Below are the code and all the weights of a small trained network. Each question names an input and a class and asks about switching units off, where a switched-off unit gives its printed mean instead of its output.

import numpy as np


def w(rows, s, z=0):
    codes = np.array(rows[::2]) - 128.0
    scale = np.full(codes.shape[1], s)
    scale[-1] = z or s
    return codes * scale


def norm(h):
    return h / np.sqrt((h * h).mean(-1, keepdims=True) + 1e-5)


def f(y):
    return y / 2 * (1 + np.tanh(0.7978845608 * (y + 0.044715 * y**3)))


def log_softmax(a):
    a = a - a.max(-1, keepdims=True)
    return a - np.log(np.exp(a).sum(-1, keepdims=True))


def net(x, mask):
    res = np.array(x, float).reshape(1, 5) / 4 @ E
    u = 0
    for l in range(4):
        y = f(norm(res) @ A[l][:, :-1].T + A[l][:, -1])
        res = res + np.where(mask[u : u + 9], y, B[l][:, -1]) @ B[l][:, :-1]
        u += 9
    return log_softmax(norm(res)[-1] @ U[:, :-1].T + U[:, -1])


A, B = {}, {}
E = w([
[45,157,106,77,104,165,171,181,97,126],'x0',
[156,124,157,171,186,106,183,197,138,133],'x1',
[87,82,252,162,152,130,126,156,79,135],'x2',
[161,177,141,107,157,100,160,139,148,205],'x3',
[77,88,106,136,191,127,153,67,68,142],'x4',
],0.016)
A[0] = w([
[108,105,201,146,172,132,159,84,103,158,102],'L0N1',
[83,95,152,129,176,134,154,130,94,116,245],'L0N2',
[161,111,125,168,169,69,100,53,124,168,39],'L0N3',
[150,117,144,132,89,130,23,97,109,87,45],'L0N4',
[109,70,117,168,73,145,8,69,108,41,137],'L0N5',
[211,99,134,177,62,89,108,198,195,118,174],'L0N6',
[86,113,132,128,107,121,62,75,81,191,105],'L0N7',
[151,50,133,197,203,122,176,139,116,98,155],'L0N8',
[82,127,113,98,91,152,168,115,137,123,255],'L0N9',
],0.015,0.0067)
B[0] = w([
[166,108,118,151,98,18,238,142,93,133,196],'L0N1',
[88,68,156,164,146,37,169,98,88,153,214],'L0N2',
[151,157,134,57,245,146,25,205,143,176,191],'L0N3',
[194,149,198,33,150,203,142,83,188,75,181],'L0N4',
[226,21,186,67,26,192,107,115,200,1,252],'L0N5',
[177,42,250,25,96,189,217,76,224,88,231],'L0N6',
[172,35,137,102,139,97,132,175,161,19,182],'L0N7',
[65,115,76,239,183,68,151,155,42,198,217],'L0N8',
[43,107,83,85,94,150,183,136,100,227,202],'L0N9',
],0.011,0.014)
A[1] = w([
[72,172,79,77,69,124,128,123,141,167,98],'L1N1',
[224,218,73,101,133,102,194,64,197,158,137],'L1N2',
[188,210,168,146,134,126,113,172,172,142,79],'L1N3',
[89,157,143,227,192,139,112,199,94,128,108],'L1N4',
[186,191,104,183,86,117,9,108,112,48,1],'L1N5',
[170,75,120,166,171,174,59,59,188,52,37],'L1N6',
[224,168,172,170,91,85,86,164,165,126,133],'L1N7',
[119,129,79,91,157,127,123,119,105,116,126],'L1N8',
[104,191,117,223,106,130,47,157,93,130,37],'L1N9',
],0.014,0.01)
B[1] = w([
[81,163,101,121,174,166,148,96,143,124,193],'L1N1',
[123,84,111,125,187,118,130,108,126,51,235],'L1N2',
[142,128,160,119,86,146,65,139,165,100,147],'L1N3',
[141,126,128,113,201,79,37,148,55,151,189],'L1N4',
[164,155,92,146,157,80,57,177,93,180,126],'L1N5',
[144,127,92,8,208,135,133,125,145,119,254],'L1N6',
[150,110,147,78,146,154,127,88,133,98,205],'L1N7',
[140,150,85,137,152,96,109,125,142,124,151],'L1N8',
[181,33,218,42,57,173,156,107,191,79,125],'L1N9',
],0.017,0.0068)
A[2] = w([
[60,127,177,169,99,130,119,233,80,139,106],'L2N1',
[36,125,204,78,75,186,194,194,122,97,89],'L2N2',
[131,76,76,196,137,169,125,48,116,68,114],'L2N3',
[173,225,123,125,33,154,63,120,180,132,90],'L2N4',
[181,132,167,123,87,200,83,125,205,103,126],'L2N5',
[119,151,197,129,185,151,215,142,121,114,118],'L2N6',
[203,164,231,193,137,156,87,110,124,221,93],'L2N7',
[233,225,145,162,46,173,15,143,160,250,4],'L2N8',
[133,142,142,157,88,173,127,130,204,106,119],'L2N9',
],0.013,0.017)
B[2] = w([
[167,159,128,76,219,84,95,163,84,208,166],'L2N1',
[165,180,121,188,136,70,29,219,82,139,214],'L2N2',
[69,86,159,87,107,103,238,128,144,150,155],'L2N3',
[115,96,87,198,153,143,181,135,162,140,128],'L2N4',
[173,152,169,40,157,116,119,104,170,144,254],'L2N5',
[184,132,115,94,85,102,112,200,167,106,203],'L2N6',
[66,20,93,135,59,98,226,110,130,88,139],'L2N7',
[114,181,32,166,2,58,68,114,136,133,128],'L2N8',
[113,111,149,84,150,185,110,133,161,173,165],'L2N9',
],0.014,0.0098)
A[3] = w([
[209,149,139,102,85,118,60,138,152,106,121],'L3N1',
[146,176,128,178,116,99,107,138,149,82,82],'L3N2',
[143,126,168,138,70,129,75,129,89,115,99],'L3N3',
[183,152,190,250,131,218,130,32,113,183,3],'L3N4',
[117,66,113,163,67,135,122,108,111,86,116],'L3N5',
[139,170,115,138,71,185,93,136,165,110,85],'L3N6',
[150,144,130,162,138,174,134,87,172,141,112],'L3N7',
[103,147,98,135,128,140,154,90,110,182,92],'L3N8',
[141,124,174,139,91,135,72,130,124,99,59],'L3N9',
],0.019,0.018)
B[3] = w([
[125,212,84,155,143,187,60,106,88,69,252],'L3N1',
[89,184,123,116,104,164,135,205,120,97,124],'L3N2',
[214,117,109,140,189,79,56,105,118,78,134],'L3N3',
[196,86,170,137,54,136,252,202,127,65,128],'L3N4',
[125,117,202,148,57,67,182,156,191,175,149],'L3N5',
[132,188,54,205,63,201,136,177,118,167,139],'L3N6',
[101,92,127,106,151,83,176,149,126,99,132],'L3N7',
[120,131,206,144,184,120,173,6,144,104,148],'L3N8',
[226,110,191,93,175,154,79,131,119,81,132],'L3N9',
],0.013,0.012)
U = w([
[108,212,66,133,21,224,73,157,147,140,1],'0',
[217,122,164,48,114,182,58,128,217,74,204],'1',
[17,249,64,163,159,151,166,30,135,163,19],'2',
[110,18,180,151,75,61,212,107,133,105,137],'3',
[85,159,126,207,217,70,112,203,35,209,206],'4',
],0.018,0.0095)

Each question gives the input, the list of numbers given to net, and the class t.
The units are the neurons (one row each of A and B). Each row of codes is followed by its name. A weight is (code - 128) times the scale printed after its matrix; where a second scale follows, it is the last column's (A, B and U).
mask holds one flag per neuron, layer by layer. A switched-off neuron (its flag False) gives its mean, the last column of its row in B, instead of its output. The means were averaged over made-up inputs and are rounded, as every weight is.
A unit's drop is (log p(t) with every unit on - log p(t) with that unit switched off) / (log p(t) with every unit on - log p(t) with every unit switched off).
The circuit of an input: a set's keep is (log p(t) with only the set's units on - log p(t) with every unit switched off) / (log p(t) with every unit on - log p(t) with every unit switched off). Starting from the 12 units with the biggest drops (on a tie, the unit counted first), units are removed one at a time, each time the one whose removal leaves the highest keep (on an exact tie, the one counted first), for as long as the keep stays at least 0.8.
units of the circuit, in order: the units of the circuit, biggest drop first
k most important neurons: the k neurons with the biggest drops, biggest first
top k neurons in layer l: the k neurons of layer l with the biggest drops, biggest first
drop when u is switched off: that unit's drop, to one decimal
input [2,-7,3,-5,7], class 3: units of the circuit, in order	(L0N2)
input [-5,5,2,-8,3], class 3: units of the circuit, in order	(L0N5; L0N8)
input [-5,-6,4,5,6], class 3: 4 most important neurons	(L0N1; L0N2; L2N5; L2N2)
input [-5,6,0,-4,0], class 3: units of the circuit, in order	(L0N6; L0N8)
input [7,-6,-2,5,-7], class 2: 2 most important neurons	(L0N5; L1N1)
input [7,-3,8,8,6], class 4: 2 most important neurons	(L0N5; L0N6)
input [-8,0,-8,7,8], class 4: 3 most important neurons	(L0N5; L0N6; L0N4)
input [0,-4,-1,5,0], class 2: 3 most important neurons	(L0N6; L0N5; L1N1)
input [-4,5,2,0,-2], class 3: 2 most important neurons	(L0N6; L0N8)
input [1,-2,-1,4,0], class 2: 2 most important neurons	(L0N5; L0N6)
input [7,-5,-7,-7,-8], class 0: 2 most important neurons	(L0N9; L3N6)
input [4,1,-3,4,-2], class 2: 2 most important neurons	(L0N5; L1N1)
input [8,7,-7,-6,-3], class 0: 2 most important neurons	(L0N8; L2N2)
input [7,4,0,2,-4], class 4: units of the circuit, in order	(L0N5)
input [-2,4,7,8,-2], class 3: 2 most important neurons	(L2N7; L0N6)
input [0,8,-8,3,2], class 3: 2 most important neurons	(L1N2; L0N5)
input [-2,2,-8,4,8], class 4: drop when L0N6 is switched off	0.1
input [-4,-1,5,-3,4], class 3: drop when L0N5 is switched off	0.4
input [3,1,-7,-6,4], class 3: top 2 neurons in layer 0	(L0N9; L0N5)
input [7,-8,-2,3,7], class 2: drop when L0N5 is switched off	0.4
input [-7,7,0,8,8], class 4: drop when L1N3 is switched off	0.0
